(in the rows, 128 means zero)
Each row of numbers stands for one object and depends on some of the facts below. Use the named rows to name the rest.

How the objects are related:
[z106 z210 z285 z311 z339 z386 z507 z582 z94] Ω z783
[z11] Ω z880
[z11] Ω z971
[z11 z614] Ω z178
[z118 z124 z645 z896] Ω z853
[z126 z96] Ω z414
[z126 z972] Ω z213
[z126 z204 z339 z675 z691 z959] Ω z214
[z135] Ω z718
[z135] Ω z2
[z135] Ω z71
[z138 z270 z447 z448 z501 z57 z645] Ω z467
[z142 z393 z467 z533 z548 z641 z752 z783 z920 z94 z991] Ω z874
[z146 z180 z826 z890] Ω z533
[z147] Ω z990
[z152 z207 z467] Ω z153
[z154] Ω z582
[z154] Ω z160
[z154 z697] Ω z448
[z160 z216] Ω z879
[z162 z697 z971] Ω z207
[z17 z180] Ω z203
[z17 z177 z561] Ω z548
[z17] Ω z311
[z177 z226] Ω z106
[z178 z501 z548] Ω z260
[z186 z198 z608 z896] Ω z159
[z191 z718 z816] Ω z691
[z191 z809 z816] Ω z55
[z198 z27 z72] Ω z270
[z2 z34 z55] Ω z369
[z203 z214 z71 z754 z89 z896] Ω z386
[z207 z755 z801 z880] Ω z826
[z210] Ω z57
[z210 z45 z615] Ω z357
[z210] Ω z972
[z213 z554 z580 z608] Ω z920
[z214 z786] Ω z226
[z224] Ω z754
[z224 z96] Ω z968
[z233 z959 z968] Ω z265
[z233 z786 z803 z841] Ω z4
[z241 z754] Ω z339
[z241] Ω z142
[z260 z358 z57 z934] Ω z114
[z263] Ω z18
[z263] Ω z364
[z270 z364 z990] Ω z118
[z270] Ω z791
[z296 z368] Ω z44
[z308] Ω z965
[z313 z554] Ω z180
[z314] Ω z162
[z339 z6] Ω z43
[z34 z357 z896] Ω z926
[z345] Ω z139
[z345] Ω z224
[z366] Ω z146
[z368] Ω z314
[z393 z803 z959 z972] Ω z456
[z405] Ω z934
[z44] Ω z366
[z447 z816] Ω z952
[z497] Ω z896
[z507] Ω z233
[z508] Ω z849
[z508 z675 z896] Ω z827
[z561 z959] Ω z138
[z614] Ω z17
[z615] Ω z675
[z623] Ω z6
[z629 z890 z934] Ω z89
[z672] Ω z933
[z672] Ω z313
[z675] Ω z32
[z690] Ω z925
[z690] Ω z177
[z697] Ω z358
[z718] Ω z198
[z72] Ω z554
[z786] Ω z905
[z799 z971] Ω z393
[z801] Ω z752
[z803 z991] Ω z669
[z860] Ω z263
[z860] Ω z285
[z890] Ω z699
[z890 z952 z991] Ω z530
[z923] Ω z803
[z96] Ω z508
[z965] Ω z395
[z968] Ω z799
Π stegom <- z106 z138 z146 z147 z152 z159 z162 z180 z224 z233 z27 z270 z313 z405 z448 z497 z530 z580 z6 z614 z645 z755 z783 z803 z816 z826 z879 z933 z94 z959 z96
Π gregrul <- z11 z118 z126 z153 z160 z178 z198 z207 z213 z263 z32 z364 z43 z44 z45 z501 z507 z533 z548 z554 z675 z690 z71 z754 z786 z791 z827 z880 z890 z905 z920 z952 z972 z991
Π bitrim <- z114 z124 z18 z2 z203 z241 z260 z345 z357 z366 z368 z395 z4 z456 z508 z561 z57 z582 z629 z672 z697 z809 z89 z896 z923 z925 z934 z965 z968 z971
Π sivi <- z135 z139 z142 z154 z17 z177 z191 z204 z210 z214 z216 z314 z339 z34 z358 z369 z414 z623 z669 z691 z718 z752 z853 z926
Π dumu <- z186 z226 z265 z285 z296 z308 z311 z386 z393 z447 z467 z55 z608 z615 z641 z699 z72 z77 z799 z801 z841 z849 z860 z874 z990

Some objects and their rows:
[163 123 153  84 180 128  84 137 106 137 107  98 157 142 156 106 118 138
 133 110 126 126 188 118 155 149 196 123 127 148 146 154]: z71
[154 112 135 116 177 106  92 141 114 138 110  96 148 143 143 106 132 116
 149 153 121 107 133 120 158 134 138 137 146 158 145 136]: z395
[157 123 110 117 215 131 124 125 103 139 108 116 160 127 144 102 137 118
 162  95 116 121 174 142 114 115 176 105 117 169 193 111]: z467
[160 124 131 111 182 116 105 128 100 134 105 109 142 119 144 108 137 102
 151  88 119 119 138 129 150 132 152 129 126 163 158 128]: z501
[160 125 127  90 179 114 112 143  99 132 110 104 146 154 145 111 129 114
 157 125 120 112 136 119 145 130 142 138 146 157 120 148]: z124
[164 122 151  89 167 124  88 137 104 137 109 103 149 137 155 107 118 138
 146 110 121 123 185 118 156 148 184 125 132 149 139 152]: z754
[160 120 137 101 149 116 105 137 106 137 108 112 134 131 144 108 123 121
 163 121 115 112 137 120 153 139 150 131 140 154 122 139]: z241
[180 132 165 111  88 108  88 142  84 139 113 110 145 124 146 106 129 132
 175 109 115 109  94 126 117 145 145 122  96 155  86 140]: z311
[174 118 160 103 102 143 128 138 121 142 103 105 138 146 134  81 139 110
 141 105 117 108 120 120 146 139 143 115 136 158 119 133]: z554
[156 122 145 109 148 110 110 135 101 140 101 105 140 131 146 108 125 116
 149 111 120 108 118 117 150 142 140 133 135 155 127 135]: z614
[156 122 138 121 156 102  99 132 101 132  89 102 123 114 144 111 127 110
 137  88 120 117 109 119 162 139 133 139 126 153 116 130]: z178
[164 120 142 106 160 111 108 135  99 143 109 111 141 121 144 108 128 122
 164 120 119 112 122 117 158 145 137 132 148 155 139 136]: z786
[164 124 133 104 196 123 113 121  98 139 116 110 156 113 145 100 141  99
 159  80 119 114 161 137 129 132 159 123 126 170 204 131]: z138
[157 116 135 114 183 110  94 140 113 137 109  99 150 140 143 109 131 117
 151 149 119 110 133 122 158 133 141 134 144 157 142 136]: z77
[166 126 128  83 196 126 129 137  97 132 112 107 154 145 147 102 143  93
 160 107 126 125 151 128 136 121 130 132 136 168 157 146]: z270
[160 111 140  97 125 115 101 134 114 136 109 122 119 118 148 109 112 114
 172 122 109 126 176 125 160 142 139 146 144 154 119 147]: z204
[155 114 135 115 173 109  93 140 112 137 110  94 150 137 143 107 129 116
 148 153 121 105 126 120 160 135 136 138 147 157 147 138]: z879

Which object is each row?
No name comes twice in this set of rows, the named rows included.
[165 112 119 116 104 148 142 143 124 138  93 122 147 159 131  88 136 139
 148 118 108 119 125 121 116 123 165 100 143 155  89 100] : z920
[160 115 140  98 126 120 105 136 116 136 109 119 125 121 145 104 121 113
 165 116 112 119 156 123 158 140 141 138 147 153 116 142] : z126
[159 124 141  92 128 128 117 142 115 128 106 106 142 153 145  94 134 105
 148 111 118 106 136 123 131 134 141 139 141 159 125 147] : z198
[158 124 126 102 179 113 118 137  98 140 105 120 152 114 148 111 129 131
 173 120 116  91 103 114 147 144 150 116 166 149 123 133] : z799
[172 114 152 100 102 148 130 141 126 136 100 116 131 133 136  77 142 108
 153 106 111 109 127 122 144 135 146 114 151 156 102 128] : z213
[162 107 154  91 118 119  85 133 116 137 110 116 117 114 159 105 105 127
 159 110 113 146 231 124 161 149 162 150 136 150 136 162] : z214
[146 121 134 109 199 115 118 141 112 131  93 112 146  97 162 106 113 117
 166 126 118  85 127 119 144 130 155 113 142 149 121 153] : z162
[167 124 131 105 220 118  92 125 103 125 110 108 120 107 135 108 147  86
 155  79 112 125 146 139 173 122 168 118 118 162 135 123] : z57
[151 123 140 108 195 111 118 139 107 140 104 106 131 117 145 117 109 119
 162 131 116 103 139 120 158 133 151 120 126 152 123 144] : z801
[152 121 120 136 128 103 116 133  97 142  82 108 135 142 142 110 122 137
 135  97 119 126 109 116 128 135 139 135 125 155 121 108] : z548
[164 114 136 102 153 113 109 133 102 141 112 120 135 115 146 110 126 121
 174 118 113 116 145 121 158 144 140 132 155 155 140 138] : z959
[152 112  94 134 170 114 113 144 112 140 100 110 152 163 134 113 127 150
 155 161 113 123 134 122 127 121 159 116 143 157 114  98] : z874

Now the same objects, written a new way:
Some objects and their rows:
[128 129 125 127 122 120 120 106 113 119 123 140 119 125 126 116 125 135
 121 115 118 121 130 135 116 119 124 121 140 120 126 125 129 124 125 118
 132 131 124 120 119]: z860
[132 127 107 137 109 119 146 112 117 132 146 125 125 146 127 118 124 135
 122 135 117 125 126 127 136 119 136 121 141 124 129 129 134 127 123 116
 131 141 139 146 115]: z580
[133 128 112 128 129 121 105 100 111 120 122 144 121 124 129 120 129 142
 121 113 120 118 120 127 115 119 165 122 142 123 127 131 129 122 124 117
 161 132 125 131 143]: z233
[131 134 111 128 113 126 115 122 125 111 123 119 128 123 127 124 130 139
 124 128 118 146 118 145 116 127 120 156 142 131 124 140 129 119 131 156
 147 138 123 120 122]: z699
[129 128 124 127 122 119 123 104 120 120 124 139 121 131 129 120 125 134
 122 129 117 120 123 131 117 123 114 121 140 122 126 126 129 118 130 115
 128 132 121 121 121]: z405
[127 129 122 126 130 122 114 115 116 114 131 129 128 134 124 118 125 134
 121 114 128 127 154 124 114 123 107 123 142 134 131 125 128 123 125 122
 129 133 162 123 111]: z357
[129 128 126 128 119 120 113 116 110 117 123 131 121 127 127 117 123 134
 119 111 117 123 144 126 118 122 108 125 140 125 127 125 128 124 128 115
 127 133 140 125 117]: z615
[128 132 110 128 110 127 113 117 125 112 124 117 123 125 124 127 129 137
 129 127 122 145 122 145 116 121 122 166 141 129 128 138 129 118 131 155
 160 137 129 122 120]: z791
[135 130 117 149 110 121 163  95 122 141 142 129 120 159 128 124 124 140
 138 126 116 136 128 123 145 120 140 122 142 121 129 135 149 119 125 117
 131 152 133 163 113]: z554
[128 129 121 128 132 129 121  97 138 127 129 113 123 133 124 132 124 134
 122 113 131 131 136 124 131 119 107 154 140 136 175 124 129 128 126 118
 126 140 131 124 109]: z896
[128 128 119 129 118 122 111 109 112 116 123 122 121 129 125 121 124 134
 118 115 116 127 134 129 119 120 107 131 141 128 130 127 127 122 125 118
 127 133 134 124 117]: z508
[128 129 112 128 138 122 103 123 110 129 127 138 146 123 125 121 125 133
 124 120 119 122 118 159 116 122 104 124 142 121 144 125 130 139 164 119
 126 132 168 121 129]: z971
[129 127 147 128 115 119 110  96 113 114 133 164 123 123 130 140 125 134
 128 124 121 118 117 163 137 121 109 156 145 122 173 125 131 130 126 118
 193 134 128 118 110]: z990
[129 130 135 126 119 120 110  97 119 115 127 138 119 126 126 127 123 134
 124 114 120 120 119 140 121 122 106 147 141 120 149 126 129 126 123 118
 147 133 125 119 110]: z124
[128 131 114 131 124 119 108 110 115 118 125 133 126 129 126 116 124 134
 120 119 120 118 121 143 115 119 110 122 142 122 125 125 130 127 152 118
 130 132 133 120 129]: z697
[132 126 114 128 121 120 105 103 110 120 122 132 119 123 126 118 126 136
 119 110 116 121 130 125 115 120 130 119 141 126 127 129 128 121 123 116
 132 131 124 126 130]: z786
[137 129 117 126 117 120 116 164 134 131 136 125 121 125 137 118 139 137
 121 117 121 120 122 137 117 125 121 123 144 121 127 126 135 122 124 116
 133 133 131 127 118]: z991

Rows to name:
No name comes twice in this set of rows, the named rows included.
[128 132 112 132 110 129 126 115 121 112 131 113 134 139 127 129 124 137
 123 136 127 153 120 133 115 119 107 162 142 139 137 136 127 118 127 160
 149 146 130 120 110] : z159
[130 128 156 126 116 119 106  99 123 111 138 162 121 123 128 152 126 134
 135 121 129 117 118 171 146 123 107 186 148 121 193 126 134 134 124 120
 210 134 127 120 112] : z118
[129 128 113 155 138 125 106 106 111 140 124 138 158 129 127 118 127 133
 122 112 119 130 123 192 116 120 106 122 143 125 134 125 129 131 224 129
 129 141 169 120 142] : z207
[129 149 147 132 151 146 157  97 153 170 123 112 121 125 130 118 125 136
 123 134 143 120 170 123 116 121 150 123 142 143 153 126 129 133 146 116
 126 173 130 124 146] : z386

Now the same objects, written a new way:
Some objects and their rows:
[129 142 120 108 122 126 117 123 119 144 115 127 149 119 113 120 112 140
 145 134 120 129 122 135 129 145 120 137 134 143]: z530
[122 122 125 114 123 124 116 125 122 142 108 129 139 114 115 120 118 135
 135 133 134 123 119 138 130 136 124 139 135 141]: z952
[130 124 130 115 119 115 117 124 129 144 119 150 130 106 109 107 130 142
 136 132 121 124 134 123 121 126 128 138 132 144]: z801
[139 125 142 123 122 129 122 123 107 129 127 105 153 135 131 134 137 108
 172 146 121 148 132 114  97 136 127 138 148 142]: z43
[147 105 114 125 125 122 120 128 125 134 120 136 140 121 127 115 108 135
 128 126 118 130 128 133 124 129 122 139 129 147]: z226
[129  98 137 124 124 119 116 135 126 139 117 138 129 111 116 125 129 138
 118 109 160 128 127 132 116 122 121 138 130 137]: z497
[133 112 131 114 124 124 117 134 122 133 128 124 152 121 114 127 116 143
 129 102 144 138 133 136 117 139 113 136 134 136]: z827
[122 117 128 115 125 126 114 129 118 139 106 123 139 117 119 128 120 134
 134 125 151 125 115 142 128 131 121 140 135 137]: z718
[134 117 129 114 119 117 119 125 130 143 118 147 130 105 117 111 123 139
 126 130 127 126 138 125 119 123 129 140 134 146]: z614
[164 116  95 135 132 121 121 127 121 135 126 136 151 137 131 110  89 137
 131 137  83 131 116 140 134 146 119 135 118 151]: z905
[ 73 116 125  53 130  51  84 136 117 167  81 158 154 158 250 154 113 135
  14 134 170 165 155  86 144 136 157  97  88 123]: z965
[ 76 101 128  59 131  47  85 138 122 166  77 165 144 153 251 155 122 133
   7 132 177 163 155  83 144 128 160  98  87 123]: z308
[169 110 149 110  99  96 138 143 136 113 116 119 140  98 142 145 129 165
 147 201 144 110 139 155 113  99 129 133  98 129]: z672
[166  89 102 148 131 113 120 129 131 142 121 146 130 125 130 109 108 136
 122 139  90 123 118 134 133 130 126 133 115 152]: z841
[115  90 130 122 126 120 114 132 124 135 100 126 131 109 120 129 129 129
 124 116 166 121 114 142 130 125 124 141 135 135]: z34
[139 126 121 108 123 116 121 132 128 154 121 143 137 117 127 129 110 135
 151 123 120 130 129 131 116 136 124 145 140 138]: z582
[146 106 124 119 124 124 119 131 135 143 124 124 139 122 117 120 121 147
 144 112 123 134 141 126 130 127 120 132 130 141]: z968

Which object is each row?
No name comes twice in this set of rows, the named rows included.
[145  84 131 126 125 117 118 136 135 136 125 134 132 115 115 121 132 143
 128 101 139 132 140 125 119 120 120 134 131 139] : z96
[136 124 139 119 120 119 119 131 123 143 118 140 127 112 121 116 124 141
 120 132 150 125 126 133 115 120 125 138 127 139] : z72
[129 138 129 110 119 120 119 125 128 133 122 140 140 113 113 114 122 144
 145 135 122 125 127 131 124 133 124 137 128 141] : z533
[152 113 110 130 126 118 119 127 127 142 120 138 140 123 120 116 108 139
 131 135  98 128 121 134 128 137 123 135 122 149] : z803
[148 123 115 116 125 126 119 128 128 142 124 126 149 126 118 125 109 145
 142 119 111 136 131 131 128 140 118 133 130 143] : z265
[142 115 127 115 125 124 117 132 124 134 128 123 151 122 115 125 116 145
 138 104 129 138 137 130 120 139 114 134 131 138] : z414
[128 157 125 102 119 124 116 123 120 145 124 138 147 118 110 111 115 144
 146 129 120 131 129 128 121 145 120 138 135 143] : z153
[134 136 126 106 121 117 119 130 126 156 123 144 137 114 117 119 116 139
 149 125 124 129 128 129 119 137 124 143 139 140] : z448
[129 131 130 112 120 114 117 127 130 148 121 151 129 107 112 109 128 140
 139 128 124 124 131 124 117 129 128 142 136 142] : z697
[ 73 132 123  46 129  56  85 135 113 167  84 152 164 164 248 160 108 137
  18 134 168 170 154  88 146 144 153  97  90 123] : z395
[135 107 137 122 123 117 117 132 123 141 117 139 129 110 117 121 130 140
 123 122 152 125 128 131 117 121 124 138 128 140] : z608

Now the same objects, written a new way:
Named rows:
[156 113 151 132 101 139 142 142 161 115 130  95 111 102 131 118  98 123
  96 126 115 140 135 126 109 129 122 185 174 143 153 102 113 114 159 143
 149 134 145 121 157 119 127  83]: z314
[149 115 157 145 108 148 137 143 168 142 112 101 109 108 119 121 105 118
 124 129 104 139 119 126 132 131 129 181 167 112 144 106 130 138 147 142
 118 129 154  98 145 111 118 113]: z178
[136 110 158 143 116 154 135 147 167 135 133  90 104 120 128 114 103 116
 126 121 101 143 123 139 127 136 127 177 153 100 139 103 130 142 140 135
 120 127 141 120 142 109 130 119]: z72
[146 110 161 147 129 156 137 138 159 131 145 101 129 108 133 111 107 110
 143 117  93 148 123 132 133 135 123 185 150  99 135 106 132 133 150 150
 116 115 133 121 154 114 122 114]: z615
[147 105 166 146 120 154 131 142 153 142 129 100 109 107 122 120 109 112
 117 132  91 149 118 116 140 123 134 173 155 116 138 100 123 139 151 150
 128 121 148 105 146 116 123 120]: z754
[143 107 161 145 119 153 133 143 155 143 123 105 114 110 125 120 110 112
 124 130  95 143 119 116 141 128 128 177 158 116 137  98 125 134 154 147
 128 122 152 111 146 118 120 114]: z799
[199 164 124 100 140 181 108 153 174 117 121  64  86 100 103 131 119  67
 102 105  74 167 162 157 232 116 151 246 174 128 164 122 102 107 138 140
  88 150 191 168 146 164 100 162]: z965
[143 109 157 144 116 147 138 141 165 145 119  99 112 111 121 121 107 112
 123 128  96 141 123 122 137 131 130 179 159 111 139 101 126 138 151 142
 121 125 151 106 144 111 120 111]: z138
[147 108 155 147 113 148 137 139 168 142 122 101 112 110 117 120 105 117
 125 127 100 141 121 123 133 132 130 179 162 110 142 104 127 136 148 142
 118 128 152 106 145 111 116 114]: z57
[152 112 152 134 104 143 143 145 162 123 129  94 109 102 129 122 105 119
 103 126 107 139 129 125 119 130 127 181 170 133 149 103 120 127 153 141
 142 132 149 117 153 117 121  93]: z146
[140 111 158 144 113 153 135 155 162 134 120  93 108 112 129 120 106 114
 123 120 101 143 121 137 119 132 126 183 164 103 141 112 125 142 147 145
 120 133 149 107 146 106 116 114]: z890
[140 111 158 148 124 150 138 146 162 132 129  95 117 115 133 114 107 112
 132 119  95 145 123 134 129 134 124 183 158  99 135 106 128 139 152 148
 118 125 139 113 147 109 121 117]: z210
[111 100 154 144 137 147 142 163 156 141 109  96 120 131 139 127 118  98
 120 116  88 143 121 130 139 138 125 186 158 104 118 103 124 140 167 143
 131 135 154 127 142 112 118 103]: z923
[150 103 156 135 109 144 129 131 182 159 137  98 112 112 101 122  95 122
 118 137  96 138 123 113 144 133 135 165 151 123 145 100 129 128 138 131
 121 117 153 119 140 117 123 110]: z853
[138 100 151 139 114 140 137 143 169 157 115 103 120 111 109 136 111 109
 111 131  90 135 116 103 145 131 136 175 158 123 132 101 126 135 157 141
 132 130 170 112 143 116 105  98]: z669
[147 104 152 142 104 142 134 144 172 156 123 102 113 102 105 131 104 115
 111 132  94 137 120 106 135 130 136 174 159 121 144 106 123 139 145 144
 125 128 167 104 145 113 103 105]: z530
[150 106 154 141 108 142 137 135 171 151 120 105 115 105 110 128 105 118
 115 133  96 137 118 108 145 131 136 173 161 122 144 102 127 134 148 140
 126 124 162 104 144 116 112 107]: z874

Which object is each row?
No name comes twice in this set of rows, the named rows included.
[136 108 163 139 122 154 128 143 174 138 138  89 108 124 122 109  95 119
 132 124 100 147 129 142 128 139 126 173 148 100 137 102 128 135 138 133
 116 120 132 129 139 110 139 121] : z124
[157 114 148 125 101 136 146 142 160 105 141  92 113  98 137 115  97 121
  87 126 115 141 143 124 104 126 120 186 172 152 152 100 112 110 162 143
 162 131 138 128 164 124 132  73] : z44
[146 116 160 153 112 159 131 156 162 135 109  99 107 114 123 117 105 122
 135 120 107 143 119 142 115 134 123 183 172  98 146 114 125 142 144 147
 109 136 152  96 146 103 115 124] : z405
[123 100 160 127 118 148 116 138 193 162 136  82  87 132  99 112  80 122
 107 134 106 142 128 135 139 139 133 157 139 118 132  90 123 131 125 108
 123 119 134 140 121 115 157 118] : z990
[138 111 155 146 118 150 134 152 163 136 126  91 109 113 125 116 104 111
 125 120  94 147 127 136 117 135 126 181 155  99 137 109 121 143 145 145
 118 130 145 114 146 104 119 117] : z447
[138 111 159 143 120 153 132 145 167 136 129  93 109 121 127 112 100 116
 130 123 101 145 126 139 127 138 124 179 155 102 136 106 127 138 142 137
 117 125 137 118 145 109 131 118] : z645
[155 151 145 132  95 110 176 105 172 163  96  82 114  75 131 123  82  85
 115 145  88 140 161  95 167 103 152 189 155 119 130  90 146 166 148 113
 115 112 113  51 123 129 139  95] : z925
[109 101 160 122 122 154 111 143 193 158 137  76  74 144 109 106  76 116
 110 128 112 147 129 152 130 142 128 161 133 112 123  88 120 132 120  98
 121 119 122 153 116 112 174 122] : z147
[142 145 150 141 112 126 169 127 161 140 101  79 111  96 152 114  91  86
 127 129  91 147 159 125 148 111 137 194 156  98 125  97 142 167 150 124
 111 119 104  69 130 118 145 106] : z690
[155 110 155 142 103 144 135 135 173 152 114 106 110 103 103 126 103 124
 120 136 100 135 118 111 137 131 135 174 166 123 149 103 127 132 145 141
 119 127 166  99 144 113 109 110] : z114

